Below are the code and all the weights of a small trained network. Each question names an input and a target symbol and asks about switching units off, where a switched-off unit gives its printed mean instead of its output.

import numpy as np


def w(rows, s, z=0):
    codes = np.array(rows[::2]) - 128.0
    scale = np.full(codes.shape[1], s)
    scale[-1] = z or s
    return codes * scale


def f(y):
    return np.maximum(y, 0)


def softmax(a):
    e = np.exp(a - a.max(-1, keepdims=True))
    return e / e.sum(-1, keepdims=True)


def log_softmax(a):
    a = a - a.max(-1, keepdims=True)
    return a - np.log(np.exp(a).sum(-1, keepdims=True))


def net(x, mask):
    ids = ['αβγδεζηθλμξπστφψ'.index(c) for c in x.split()]
    T = len(ids)
    res = E[ids] + P[:T]
    q, k, v = (res @ M[0].T for M in (Q, K, V))
    z = softmax(np.where(np.tri(T) > 0, q @ k.T / 3**0.5, -1e9)) @ v
    res = res + np.where(mask[0], z, O[0][:, -1]) @ O[0][:, :-1]
    y = f(res @ A[0][:, :-1].T + A[0][:, -1])
    res = res + np.where(mask[1:9], y, B[0][:, -1]) @ B[0][:, :-1]
    return log_softmax(res[-1] @ U[:, :-1].T + U[:, -1])


Q, K, V, O, A, B = {}, {}, {}, {}, {}, {}
E = w([
[103,135,123,146,120,130,101,110,176,103,101],'α',
[99,139,123,143,121,125,113,91,174,106,96],'β',
[42,156,130,87,92,149,90,136,158,60,79],'γ',
[113,129,124,148,118,124,115,96,176,99,96],'δ',
[175,253,192,121,103,7,231,184,58,172,169],'ε',
[137,115,104,138,149,181,130,116,212,57,214],'ζ',
[163,114,76,211,142,178,139,93,147,194,102],'η',
[106,119,115,139,136,122,124,110,171,110,89],'θ',
[107,122,119,141,128,124,122,99,166,99,96],'λ',
[53,121,121,130,79,118,82,66,103,131,131],'μ',
[150,108,133,81,221,101,60,62,79,51,124],'ξ',
[110,141,122,148,111,123,102,93,173,102,103],'π',
[118,123,118,147,124,123,118,104,174,100,99],'σ',
[122,124,106,108,167,158,81,199,172,121,61],'τ',
[113,110,117,141,124,131,130,111,165,101,87],'φ',
[109,112,126,139,124,114,126,88,166,110,97],'ψ',
],0.011)
P = w([
[84,12,114,130,224,2,124,157,169,113,238],'0',
[65,116,89,146,186,97,111,152,141,110,149],'1',
[98,125,96,144,153,99,112,125,145,112,93],'2',
[111,131,105,138,142,107,115,103,142,121,67],'3',
[117,130,110,133,124,124,116,98,135,123,62],'4',
[125,142,107,126,121,139,116,88,139,122,68],'5',
[130,137,116,127,112,148,110,84,133,126,68],'6',
[141,139,114,126,105,153,109,83,136,122,75],'7',
[146,141,117,124,103,161,118,83,138,121,80],'8',
[147,144,124,128,101,165,108,86,136,126,82],'9',
[145,151,121,132,112,172,109,88,134,128,86],'10',
[157,146,127,134,107,168,109,88,140,126,82],'11',
[157,155,134,133,116,168,108,81,147,127,90],'12',
[156,153,131,132,119,178,106,91,141,129,88],'13',
],0.0073)
Q[0] = w([
[156,81,209,77,155,47,168,158,1,108,245],'h0',
[148,87,70,130,230,152,37,36,127,70,78],'h0',
[237,127,147,144,108,109,180,65,81,174,148],'h0',
],0.0078)
K[0] = w([
[119,99,116,110,152,145,69,65,113,100,112],'h0',
[152,172,162,107,150,84,154,164,79,125,142],'h0',
[218,107,101,165,190,161,114,8,44,165,147],'h0',
],0.012)
V[0] = w([
[58,120,129,134,95,107,119,79,170,78,130],'h0',
[128,134,102,254,93,144,178,115,155,214,146],'h0',
[130,162,184,82,113,83,159,144,78,115,147],'h0',
],0.0091)
O[0] = w([
[99,99,117,254,168,118,52,149,242,164,234,192],'h0',
[41,144,31,135,44,67,213,34,89,156,152,149],'h0',
[154,107,205,99,145,144,220,230,126,174,143,3],'h0',
],0.0058,0.0046)
A[0] = w([
[91,128,117,64,121,84,132,98,97,35,107,241],'n0',
[202,170,216,78,113,254,130,186,140,104,81,89],'n1',
[103,143,65,168,98,145,89,97,167,121,86,199],'n2',
[216,108,126,159,127,222,168,152,177,203,92,251],'n3',
[237,164,131,105,122,153,137,127,70,148,43,190],'n4',
[110,217,98,122,27,137,167,95,55,152,101,61],'n5',
[157,143,140,128,138,174,44,98,144,30,101,129],'n6',
[106,207,150,58,8,151,161,109,71,104,65,180],'n7',
],0.0073,0.0023)
B[0] = w([
[50,63,121,164,194,80,126,112,159,148,146,159],'n0',
[189,216,167,137,65,173,120,75,144,56,87,154],'n1',
[132,121,105,174,145,147,74,69,125,108,136,249],'n2',
[36,80,109,130,176,96,164,167,234,164,130,162],'n3',
[154,207,190,146,102,128,135,109,103,89,65,152],'n4',
[188,228,148,72,29,169,138,140,134,136,76,173],'n5',
[125,134,36,145,127,156,82,91,192,214,99,211],'n6',
[2,44,147,131,198,86,144,137,153,151,128,153],'n7',
],0.0085,0.011)
U = w([
[182,202,112,143,60,179,95,97,137,116,91,173],'α',
[146,114,127,115,119,130,133,137,116,131,146,17],'β',
[57,1,93,149,226,97,117,121,154,179,142,187],'γ',
[151,118,120,118,115,129,132,142,114,130,147,43],'δ',
[175,157,130,136,152,92,146,145,105,179,173,202],'ε',
[145,143,133,100,108,148,164,132,157,67,178,165],'ζ',
[106,158,148,116,114,97,173,158,156,177,97,120],'η',
[149,117,126,115,113,129,130,142,114,129,145,23],'θ',
[149,112,125,117,114,135,129,139,111,135,143,1],'λ',
[104,98,155,94,109,137,119,140,87,179,136,188],'μ',
[138,155,190,146,154,92,139,111,83,47,110,223],'ξ',
[145,122,123,119,118,129,132,140,110,126,149,26],'π',
[147,116,125,116,113,127,133,138,114,130,147,24],'σ',
[148,111,123,123,116,130,132,148,114,110,142,39],'τ',
[146,120,123,119,115,132,130,140,109,127,144,11],'φ',
[152,104,129,116,120,121,130,138,112,126,140,36],'ψ',
],0.0093,0.0027)

Each question gives the input, a string of symbols that net reads in full, and the target symbol t.
The units are the heads (3 rows each of Q, K, V and O) and the neurons (one row each of A and B). Each row of codes is followed by its name. A weight is (code - 128) times the scale printed after its matrix; where a second scale follows, it is the last column's (O, A, B and U).
mask holds one flag per unit, heads first, then neurons. A switched-off unit (its flag False) gives its mean, the last column of its rows in O or B, instead of its output. The means were averaged over made-up inputs and are rounded, as every weight is.
A unit's drop is (log p(t) with every unit on - log p(t) with that unit switched off) / (log p(t) with every unit on - log p(t) with every unit switched off).
The circuit of an input: a set's keep is (log p(t) with only the set's units on - log p(t) with every unit switched off) / (log p(t) with every unit on - log p(t) with every unit switched off). Starting from all 9 units, units are removed one at a time, each time the one whose removal leaves the highest keep (on an exact tie, the one counted first), for as long as the keep stays at least 0.8.
units of the circuit, in order: the units of the circuit, biggest drop first
unit that matters most: the unit with the biggest drop
k most important neurons: the k neurons with the biggest drops, biggest first
drop of u: that unit's drop, to one decimal
input τ ε η π ψ ξ ξ ξ γ σ γ η, target η: unit that matters most => h0
input ξ η τ η ξ η σ π α β, target γ: units of the circuit, in order => [n1, n5]
input ξ η η β π, target γ: 2 most important neurons => [n0, n1]
input η η γ π η α π σ η μ η ε ζ, target ζ: 3 most important neurons => [n1, n6, n2]
input η η π η ζ η η η η γ α ε η φ, target η: units of the circuit, in order => [h0, n7, n2, n4]
input β η γ γ ξ τ η ε, target η: 3 most important neurons => [n7, n2, n5]
input η η π η λ η γ ξ ε η η λ τ, target η: 3 most important neurons => [n3, n7, n2]
input θ α δ η η γ η ξ, target γ: 3 most important neurons => [n5, n0, n6]
input η γ π δ γ β, target γ: 2 most important neurons => [n5, n1]
input η η η, target α: units of the circuit, in order => [h0, n5]
input η η ε ψ, target η: units of the circuit, in order => [h0, n2]
input α μ ξ μ λ η ξ ε, target ξ: 3 most important neurons => [n6, n4, n7]
input η ξ η η δ, target γ: units of the circuit, in order => [n0, h0]
input ξ τ η π, target γ: units of the circuit, in order => [n5]
input ε ξ α η ξ η η θ ξ ζ, target ζ: units of the circuit, in order => [h0, n1, n6, n3]
input ψ ψ φ δ ξ ξ β τ, target γ: 4 most important neurons => [n5, n3, n4, n6]
input ε β η λ α η δ, target η: units of the circuit, in order => [h0, n2]
input τ ε η η η η η ξ η γ, target η: 3 most important neurons => [n7, n2, n1]
input γ β η σ η η η φ φ ξ τ ψ, target γ: 4 most important neurons => [n5, n1, n0, n4]
input η α ξ ξ τ η τ γ δ, target γ: unit that matters most => n5
input η μ η η η σ η ψ ζ ξ, target γ: 2 most important neurons => [n0, n5]
input ξ ξ ξ γ γ η η ξ η σ α π δ λ, target γ: drop of n1 => 0.3
